Here is a tiny trained network, its code and every weight. The questions are about switching its units off for an input and a target symbol, where a switched-off unit gives its printed mean instead of its output.

import numpy as np


def w(rows, s, z=0):
    codes = np.array(rows[::2]) - 128.0
    scale = np.full(codes.shape[1], s)
    scale[-1] = z or s
    return codes * scale


def f(y):
    return y / 2 * (1 + np.tanh(0.7978845608 * (y + 0.044715 * y**3)))


def softmax(a):
    e = np.exp(a - a.max(-1, keepdims=True))
    return e / e.sum(-1, keepdims=True)


def log_softmax(a):
    a = a - a.max(-1, keepdims=True)
    return a - np.log(np.exp(a).sum(-1, keepdims=True))


def net(x, mask):
    ids = ['ΛΞΠαβγδεζημστφψ'.index(c) for c in x.split()]
    T = len(ids)
    res = E[ids] + P[:T]
    q, k, v = (res @ M[0].T for M in (Q, K, V))
    z = softmax(np.where(np.tri(T) > 0, q @ k.T / 2**0.5, -1e9)) @ v
    res = res + np.where(mask[0], z, O[0][:, -1]) @ O[0][:, :-1]
    y = f(res @ A[0][:, :-1].T + A[0][:, -1])
    res = res + np.where(mask[1:13], y, B[0][:, -1]) @ B[0][:, :-1]
    return log_softmax(res[-1] @ U[:, :-1].T + U[:, -1])


Q, K, V, O, A, B = {}, {}, {}, {}, {}, {}
E = w([
[72,46,35],'Λ',
[86,114,168],'Ξ',
[93,117,171],'Π',
[198,240,74],'α',
[102,122,170],'β',
[244,92,106],'γ',
[47,76,159],'δ',
[186,250,82],'ε',
[107,132,163],'ζ',
[103,107,37],'η',
[204,164,6],'μ',
[225,86,147],'σ',
[149,163,148],'τ',
[98,126,166],'φ',
[111,128,169],'ψ',
],0.012)
P = w([
[120,69,128],'0',
[224,128,226],'1',
[159,245,111],'2',
[118,66,131],'3',
[230,142,221],'4',
[154,254,106],'5',
[120,62,131],'6',
[223,130,222],'7',
[148,253,112],'8',
],0.0074)
Q[0] = w([
[128,172,178],'head 1',
[1,188,103],'head 1',
],0.023)
K[0] = w([
[97,205,165],'head 1',
[77,102,255],'head 1',
],0.023)
V[0] = w([
[90,225,236],'head 1',
[251,163,191],'head 1',
],0.0035)
O[0] = w([
[148,236,180,9],'head 1',
[61,254,95,111],'head 1',
],0.0028,0.0015)
A[0] = w([
[157,11,164,87],'neuron 1',
[59,86,10,40],'neuron 2',
[94,164,116,131],'neuron 3',
[169,130,29,65],'neuron 4',
[34,71,103,123],'neuron 5',
[130,181,190,47],'neuron 6',
[166,150,238,2],'neuron 7',
[64,166,186,72],'neuron 8',
[139,81,150,166],'neuron 9',
[79,171,126,201],'neuron 10',
[97,149,104,148],'neuron 11',
[175,162,110,122],'neuron 12',
],0.013,0.0072)
B[0] = w([
[63,185,118,254],'neuron 1',
[202,210,169,252],'neuron 2',
[154,126,96,135],'neuron 3',
[60,187,119,174],'neuron 4',
[65,49,49,251],'neuron 5',
[76,250,103,135],'neuron 6',
[39,98,16,149],'neuron 7',
[101,135,7,126],'neuron 8',
[169,136,186,213],'neuron 9',
[174,67,112,198],'neuron 10',
[141,107,88,151],'neuron 11',
[109,75,141,165],'neuron 12',
],0.024,0.0045)
U = w([
[53,194,84,124],'Λ',
[91,82,159,85],'Ξ',
[92,108,150,43],'Π',
[95,148,165,129],'α',
[102,119,162,54],'β',
[43,174,230,240],'γ',
[46,88,117,17],'δ',
[150,85,96,179],'ε',
[132,131,167,172],'ζ',
[227,193,81,192],'η',
[137,242,171,27],'μ',
[113,213,255,79],'σ',
[216,115,226,254],'τ',
[107,122,135,34],'φ',
[114,130,168,67],'ψ',
],0.0079,0.0044)

Each question gives the input, a string of symbols that net reads in full, and the target symbol t.
The units are the heads (2 rows each of Q, K, V and O) and the neurons (one row each of A and B). Each row of codes is followed by its name. A weight is (code - 128) times the scale printed after its matrix; where a second scale follows, it is the last column's (O, A, B and U).
mask holds one flag per unit, heads first, then neurons. A switched-off unit (its flag False) gives its mean, the last column of its rows in O or B, instead of its output. The means were averaged over made-up inputs and are rounded, as every weight is.
A unit's drop is (log p(t) with every unit on - log p(t) with that unit switched off) / (log p(t) with every unit on - log p(t) with every unit switched off).
The circuit of an input: a set's keep is (log p(t) with only the set's units on - log p(t) with every unit switched off) / (log p(t) with every unit on - log p(t) with every unit switched off). Starting from the 12 units with the biggest drops (on a tie, the unit counted first), units are removed one at a time, each time the one whose removal leaves the highest keep (on an exact tie, the one counted first), for as long as the keep stays at least 0.8.
units of the circuit, in order: the units of the circuit, biggest drop first
unit that matters most: the unit with the biggest drop
top k neurons: the k neurons with the biggest drops, biggest first
drop when u is switched off: that unit's drop, to one decimal
input Λ μ μ, target Λ: top 3 neurons	[neuron 4; neuron 9; neuron 2]
input Λ ψ Ξ, target η: units of the circuit, in order	[neuron 5; head 1; neuron 8; neuron 10]
input Λ Λ μ δ φ μ τ, target τ: top 2 neurons	[neuron 5; neuron 1]
input τ Λ ψ, target η: units of the circuit, in order	[neuron 5; head 1; neuron 8; neuron 10]
input Λ φ φ τ Λ Λ δ Λ η, target η: units of the circuit, in order	[neuron 1; neuron 2]
input τ δ Ξ δ Λ Λ μ σ, target γ: units of the circuit, in order	[neuron 1; neuron 10]
input τ η σ, target τ: units of the circuit, in order	[neuron 1; neuron 5]
input β ψ δ, target ε: top 2 neurons	[neuron 2; neuron 10]
input ε Λ η Λ Λ Ξ σ Λ Λ, target η: top neuron	[neuron 2]
input τ Λ σ Λ δ Λ τ σ, target γ: top 4 neurons	[neuron 1; neuron 5; neuron 9; neuron 10]
input τ Λ τ Λ Λ β, target η: top 2 neurons	[neuron 5; neuron 8]
input ε δ σ Λ Λ φ, target η: top 2 neurons	[neuron 5; neuron 8]
input τ Λ Π, target η: drop when neuron 1 is switched off	0.2
input φ γ Λ Λ β τ δ Λ Ξ, target η: drop when neuron 11 is switched off	0.0
input Λ Π ζ δ, target δ: drop when neuron 5 is switched off	1.0
input Ξ δ η τ, target τ: drop when neuron 4 is switched off	0.2
input Λ Λ φ γ, target γ: unit that matters most	neuron 1
